[ 23.7 -31.0  11.1 -18.2  27.9  -7.1] : z625
[-47.4  25.3  11.4   4.9  91.4 -33.4] : z319
[-47.4  25.3 -31.0   4.9 -41.9 -43.9] : z380
[  0.0  -5.2 -32.4 -29.9  36.3  63.5] : z376
[-27.2  -6.4  11.5  -0.1  45.1  35.9] : z187
[ 27.2 -11.0 -16.9 -30.1 -29.8 -10.5] : z431
[ -7.0 -28.9 -31.9 -46.0 -33.4 -28.4] : z838
[-62.7  29.2 -57.5 -33.4  24.5 -30.4] : z966
tags:
[-30.4] -> z688
[-33.4] -> z96
[35.9] -> z634
[-10.5] -> z197
[-10.6] -> z305
[-30.5] -> z179
[63.5] -> z151
[63.6] -> z692
[-43.9] -> z807
join z966 5:  => z688
where: [-7.1] => z625, 5
asked: [ -7.0 -28.9 -31.9 -46.0 -33.4 -28.4] => z838
where: [11.5] => z187, 2
asked: [ 27.2 -11.0 -16.9 -30.1 -29.8 -10.5] => z431

[ 74.3 -19.6 -58.3  91.2  54.3  56.8 -91.1  95.1 -51.8] : z187
[-28.1 -24.3 -30.6  68.3  70.8  27.6 -64.2 -67.4   5.3] : z293
[ 28.6  -4.1   2.8 -82.9 -47.4 -94.5 -78.0 -66.1 -78.5] : z380
[-36.1 -59.0  29.6 -16.8 -65.1  84.9 -57.6  -8.3 -42.5] : z625
[-67.8 -85.7  76.7 -19.6 -20.2 -51.6 -19.6  78.6 -60.0] : z319
[ 85.9   9.9  17.2 -37.1  85.8 -81.9 -17.7  -3.6 -95.6] : z966
[-34.8 -32.4  72.8 -59.0 -49.9  21.9  97.5 -40.2  95.5] : z456
[-49.7  40.9 -14.1 -57.3 -14.1  24.4  98.7  11.6 -71.4] : z838
[-98.6  83.6 -58.2  30.1  18.6  57.1 -17.7  65.3 -17.6] : z431
[-82.7   9.9  17.2 -37.1  85.8 -81.9 -17.7  -3.6 -95.6] : z414
[ 85.9  69.8 -20.5 -26.1  42.8  84.9  67.9  46.2 -63.2] : z68
Table of tags by key:
[-42.5] -> z987
[74.3] -> z656
[-51.8] -> z278
[74.2] -> z373
[-51.9] -> z303
[91.2] -> z241
[-51.7] -> z483
join z187 8:  => z278
asked: [-36.1 -59.0  29.6 -16.8 -65.1  84.9 -57.6  -8.3 -42.5] => z625

[ 53.4  -4.5  67.1   4.7 -34.4  58.2  47.7  17.1  12.3 -57.4  -1.6  40.0
 -39.7  12.5   5.1   3.3  29.3 -49.1  32.2  47.0 -22.7  15.1  69.8  -6.8
  47.1  57.8 -24.1 -13.9  37.4 -31.1  30.0  23.5 -16.6]  z376
[  5.8 -16.2  32.9  16.0  -8.7 -19.1  39.0 -32.2  -9.4 -18.2 -13.4 -22.8
 -20.5   0.6  -6.6  -0.3  -9.8 -60.8 -22.5  67.6 -16.7  82.2  14.9 -23.4
  38.8  56.9  18.8  15.1  19.1  22.0   6.3   2.1   2.8]  z625
[  5.8 -16.2  32.9  16.0  -8.7 -19.1  39.0 -32.2  -9.4 -18.2 -13.4 -22.8
 -20.5   0.6  -6.6  -0.3  -9.8 -60.8 -22.5  67.6 -16.7  82.2  14.9 -19.2
  18.9  20.9  59.9   5.7  12.7  32.6  -0.4  36.2  -9.2]  z414
[ 59.2  16.1  53.5  -7.8 -24.0  62.6  37.5  -3.6 -29.9 -52.5  -8.1  42.5
 -45.2  -8.5  28.4  31.5  33.2 -18.9  23.8   5.6 -10.5  28.5  59.6  18.1
  17.4  40.7 -40.8 -16.3  24.8  -1.7  -9.5   5.5  -3.1]  z966
[ 58.5  -6.2  34.6   2.4 -12.2  21.5  33.4  24.9   6.9  -9.7  -6.6  16.8
 -29.4  18.2 -14.5  -1.6 -18.6 -56.4   5.0  37.0 -31.8  40.1  40.1   4.3
  54.5  26.2  -4.1  -6.4  16.1 -13.7  16.8  22.6 -25.3]  z187
Table of tags by key:
[-22.6] -> z985
[5.0] -> z950
[23.8] -> z728
[-22.5] -> z923
[4.9] -> z803
[23.7] -> z214
join z966 18:  => z728
asked: [  5.8 -16.2  32.9  16.0  -8.7 -19.1  39.0 -32.2  -9.4 -18.2 -13.4 -22.8
 -20.5   0.6  -6.6  -0.3  -9.8 -60.8 -22.5  67.6 -16.7  82.2  14.9 -23.4
  38.8  56.9  18.8  15.1  19.1  22.0   6.3   2.1   2.8] => z625
where: [38.8] => z625, 24
asked: [ 53.4  -4.5  67.1   4.7 -34.4  58.2  47.7  17.1  12.3 -57.4  -1.6  40.0
 -39.7  12.5   5.1   3.3  29.3 -49.1  32.2  47.0 -22.7  15.1  69.8  -6.8
  47.1  57.8 -24.1 -13.9  37.4 -31.1  30.0  23.5 -16.6] => z376
asked: [ 59.2  16.1  53.5  -7.8 -24.0  62.6  37.5  -3.6 -29.9 -52.5  -8.1  42.5
 -45.2  -8.5  28.4  31.5  33.2 -18.9  23.8   5.6 -10.5  28.5  59.6  18.1
  17.4  40.7 -40.8 -16.3  24.8  -1.7  -9.5   5.5  -3.1] => z966
where: [33.4] => z187, 6

[  2.7 -70.1  -0.4   6.1  -1.8  -8.4  19.2] -> z431
[-25.2 -16.3 -48.4  25.3  -2.6  73.9 -19.2] -> z838
[ 10.5  28.0   9.2  -4.7   3.7 -10.9 -16.6] -> z68
[ -7.2 -11.9 -17.7  18.3 -13.2  25.0 -53.7] -> z187
[ 55.8   3.3  63.8 -23.3 -14.7 -92.2  40.3] -> z380
[  5.4  12.5  -4.0   7.1 -30.7   9.3 -55.7] -> z966
[ 29.3  -1.2  11.7  35.1 -54.6 -25.7 -31.8] -> z293
[-14.3  32.9 -28.5   3.4  -0.5  39.6   0.4] -> z319
[ 12.3  24.4  17.7  -3.9  -7.3 -24.7   8.4] -> z625
[ 13.5 -32.9 -26.3  10.6   2.9  18.2  41.8] -> z376
where: [10.6] => z376, 3
tags:
[41.8] -> z167
[40.3] -> z199
[-92.2] -> z651
join z380 6:  => z199
where: [9.3] => z966, 5
asked: [ 29.3  -1.2  11.7  35.1 -54.6 -25.7 -31.8] => z293
asked: [  2.7 -70.1  -0.4   6.1  -1.8  -8.4  19.2] => z431
where: [3.4] => z319, 3

[  6.9  26.3  18.4 -58.9  23.2  16.0  12.8  27.9  61.1  21.8 -34.5  37.3
  28.7  38.7 -18.0 -26.5 -47.1 -40.5  43.8  55.6  -1.1  25.9 -24.3  10.0
  -5.0  15.4 -46.2  32.7   2.2  -1.1   8.4   2.2 -29.8 -16.7  53.6  -2.1
 -24.1  28.3   3.5  43.7  70.3  -3.5  -8.6 -42.1 -16.7 -20.0 -21.3 -24.9
  10.5  -6.6  21.9  61.6  45.5   9.0 -70.0  19.6   1.8   1.8] -> z838
[-30.1 -33.7  53.5  52.9  33.6  18.8 -15.1  -4.5 -57.4 -57.3   1.9 -42.3
 -67.6   8.8   3.3   9.7  44.4  -6.6 -64.3 -63.5 -45.8  13.8  54.2 -32.2
  -6.8  25.2  21.3  -8.3 -60.9 -46.1 -48.1  30.4  28.0 -32.8 -24.5  -0.3
 -10.1   5.7 -20.7   6.1 -65.1 -24.7 -34.9  43.7  24.5  39.6  40.6  45.3
 -65.2 -47.0  37.5 -53.8 -17.5  10.0  63.0 -22.8  66.2  23.4] -> z625
[  1.1  19.6 -29.1 -11.3  -5.9 -31.9   2.9  17.4 -22.5   4.3  17.8 -22.0
  33.0  -9.9 -40.2 -22.9  -3.4 -33.9 -24.3  14.5  14.4 -39.7 -32.1   9.0
 -34.2 -25.6  -6.0  -3.8  -4.1  20.3 -22.3  -3.2  18.3  19.6 -30.4 -47.7
 -34.4  12.0  29.2  -0.8  20.5   6.9  10.6 -36.0 -13.3 -41.0  -5.7 -27.6
 -22.3  -2.2 -17.2 -24.4 -31.7   5.4 -16.4  10.1 -12.1 -52.9] -> z431
[ 60.0   0.9 -10.5 -44.8  -7.7 -29.8  -9.0   4.7  27.8  51.1 -44.3  44.7
 -21.3  29.8  13.1  35.9  30.9   4.7  -5.3  45.8  51.7   3.3  28.9 -34.4
  37.0  33.8  23.5  32.0  34.4 -38.1  51.0 -48.8 -41.8 -25.6   6.7  35.5
  24.4 -36.7 -33.6  18.7  22.5  38.8 -43.3  29.1 -28.6 -30.0   8.5  45.0
  -4.4  33.4  18.3  20.6  14.9 -29.9 -34.8  25.4  -5.6  -5.9] -> z456
[ 30.8 -13.4   2.0 -38.3 -20.2  -9.5 -40.1 -22.7  41.4  14.7 -48.7  33.8
 -45.3  10.4  18.3  21.4   8.9  36.7  15.8  16.7  18.0  25.8  36.9 -52.1
  53.7  25.8  -3.1   3.6  21.5 -52.4  43.6 -43.9 -52.9 -51.9  24.9  56.4
  25.8 -45.9 -44.2  -4.5  -4.2  30.2 -50.8  33.2 -39.0  -6.4  17.5  33.1
  23.9  28.3  15.8  37.9  26.4 -51.2 -22.2  19.9  -2.0  42.8] -> z293
[ -1.3   6.1 -13.1   8.9  -3.5 -23.2  -4.6  10.0 -40.3 -13.1   6.7 -29.0
  -5.2 -11.8 -18.9  -8.8  21.4 -18.0 -38.5 -12.9  -1.8 -32.0  -8.9  -9.6
 -27.4 -15.5   8.3 -10.5 -19.5  -5.7 -25.4  -4.7  22.1   0.4 -39.4 -28.3
 -17.4  -0.8  12.2  -5.3 -14.4  -5.6  -7.9  -6.7  -3.8 -15.6  17.6  -0.3
 -34.9 -17.2 -10.5 -41.7 -35.0  -0.3   8.9   5.7   4.5 -31.3] -> z187
[  1.3 -24.8 -37.6  29.9 -72.5 -69.0 -52.1 -57.9 -62.0 -14.1  43.8 -54.2
 -12.8 -78.0 -18.0  15.9  32.4  53.8 -52.0 -43.1  35.0 -61.3  10.6 -29.1
  20.4 -50.0  37.5 -65.7  21.9   9.4   3.4 -40.3  14.6  22.4 -79.9 -16.4
   6.3 -61.0   1.9 -84.9 -67.6  43.5   9.9  24.1 -31.3 -32.8   8.2  -1.5
  10.1  48.7 -56.3 -66.6 -76.9 -51.8  48.7 -10.0 -44.8 -30.2] -> z966
[ -2.9  -9.6   3.6 -11.0 -19.6  14.3 -32.6 -25.7  29.8 -15.1 -36.5  14.4
 -50.1 -11.3  27.7   0.9  -3.2  37.3  30.1 -10.7 -20.3  29.3  23.4 -30.8
  33.8   2.6 -23.9 -23.3  -1.2 -40.3  23.1 -20.9 -32.3 -46.2  24.7  49.8
  23.2 -29.7 -32.4 -22.1 -25.5  -1.9 -31.4  21.3 -17.3  21.6  17.7  13.2
  37.5  -2.7  -5.7  30.2  19.9 -37.1  -5.1   6.5  -4.3  56.1] -> z319
[-20.2 -25.7  19.6  11.5  -0.5  41.9  11.7 -26.3  27.6  -3.6  -8.3  23.4
 -12.6  -2.1  23.3  11.0 -28.2  28.4  45.5 -19.1 -25.9  38.1   3.7  17.5
  19.9   8.7  -8.1  -1.8   9.8   5.2  19.7  11.5 -23.4   0.4  38.5  36.3
  34.1  -5.1 -26.7  -9.8 -16.3 -25.1  15.5  13.5  24.0  45.0 -30.0  -2.4
  40.8  -1.7  -3.0  31.8  35.3   6.3   7.9 -32.6 -13.0  45.7] -> z376
tags:
[8.8] -> z659
[53.0] -> z90
[52.9] -> z708
[-38.3] -> z29
[8.9] -> z967
[-64.3] -> z436
[-11.3] -> z908
[11.5] -> z497
join z625 3:  => z708
where: [34.1] => z376, 36
asked: [-30.1 -33.7  53.5  52.9  33.6  18.8 -15.1  -4.5 -57.4 -57.3   1.9 -42.3
 -67.6   8.8   3.3   9.7  44.4  -6.6 -64.3 -63.5 -45.8  13.8  54.2 -32.2
  -6.8  25.2  21.3  -8.3 -60.9 -46.1 -48.1  30.4  28.0 -32.8 -24.5  -0.3
 -10.1   5.7 -20.7   6.1 -65.1 -24.7 -34.9  43.7  24.5  39.6  40.6  45.3
 -65.2 -47.0  37.5 -53.8 -17.5  10.0  63.0 -22.8  66.2  23.4] => z625
where: [-45.9] => z293, 37

[ 25.2 -10.5  17.4   4.6  71.0   3.0  33.8  -6.2  -5.0  40.2   0.3 -96.8
 -23.1  18.8 -18.7 -32.9] : z293
[ 45.7  -4.7  17.4 -10.0  71.0   3.0  27.9  -9.2 -22.5  40.2  -2.6 -52.9
   0.4  45.2 -18.7 -27.1] : z414
[ 31.1   1.2  20.3  -7.1  71.0   0.0  27.9  -9.2 -16.7  37.3   0.3 -67.6
  23.8  74.5 -18.7 -27.1] : z380
[ 36.9 -10.5  20.3 -10.0  71.0   3.0  30.9  -6.2 -13.7  37.3  28.0 -79.3
 -37.7  30.6 -15.8 -35.8] : z625
[ 19.4 -10.5  17.4  22.2  71.0   0.0  33.8  -9.2 -22.5  43.1   3.2 -96.8
 -28.9  13.0 -15.8 -30.0] : z431
[ 22.3 -10.5  17.4   7.5  74.0   0.0  30.9  -3.3 -16.7  40.2  -2.6 -93.9
 -43.6  15.9 -12.9 -32.9] : z966
[ 28.2 -10.5  20.3   1.7  71.0   0.0  27.9  -9.2 -16.7  40.2  -2.6 -76.3
 -20.1  36.4 -15.8 -24.1] : z68
[ 19.4 -10.5  20.3  51.5  71.0   0.0  42.6  -3.3 -16.7  51.9  -2.6 -93.9
 -34.8  15.9  -4.1 -35.8] : z456
[ 28.2  -7.6  20.3   7.5  74.0   5.9  33.8  -6.2 -10.8  40.2  -2.6 -85.1
 -28.9  21.8 -15.8 -35.8] : z319
[ 22.3  -4.7  17.4 -10.0  71.0   3.0  27.9  -9.2  31.0  46.1  -2.6 -76.3
  -2.6  27.6 -18.7 -27.1] : z376
[ 22.3  -7.6  17.4  -7.1  71.0   0.0  30.9  -6.2 -10.8  43.1   0.3 -88.1
 -11.4  30.6 -18.7 -32.9] : z187
Table of tags by key:
[-10.5] -> z767
[-7.6] -> z894
[-4.7] -> z754
[28.0] -> z430
join z625 1:  => z767
asked: [ 19.4 -10.5  17.4  22.2  71.0   0.0  33.8  -9.2 -22.5  43.1   3.2 -96.8
 -28.9  13.0 -15.8 -30.0] => z431
asked: [ 22.3 -10.5  17.4   7.5  74.0   0.0  30.9  -3.3 -16.7  40.2  -2.6 -93.9
 -43.6  15.9 -12.9 -32.9] => z966
asked: [ 36.9 -10.5  20.3 -10.0  71.0   3.0  30.9  -6.2 -13.7  37.3  28.0 -79.3
 -37.7  30.6 -15.8 -35.8] => z625
asked: [ 28.2 -10.5  20.3   1.7  71.0   0.0  27.9  -9.2 -16.7  40.2  -2.6 -76.3
 -20.1  36.4 -15.8 -24.1] => z68

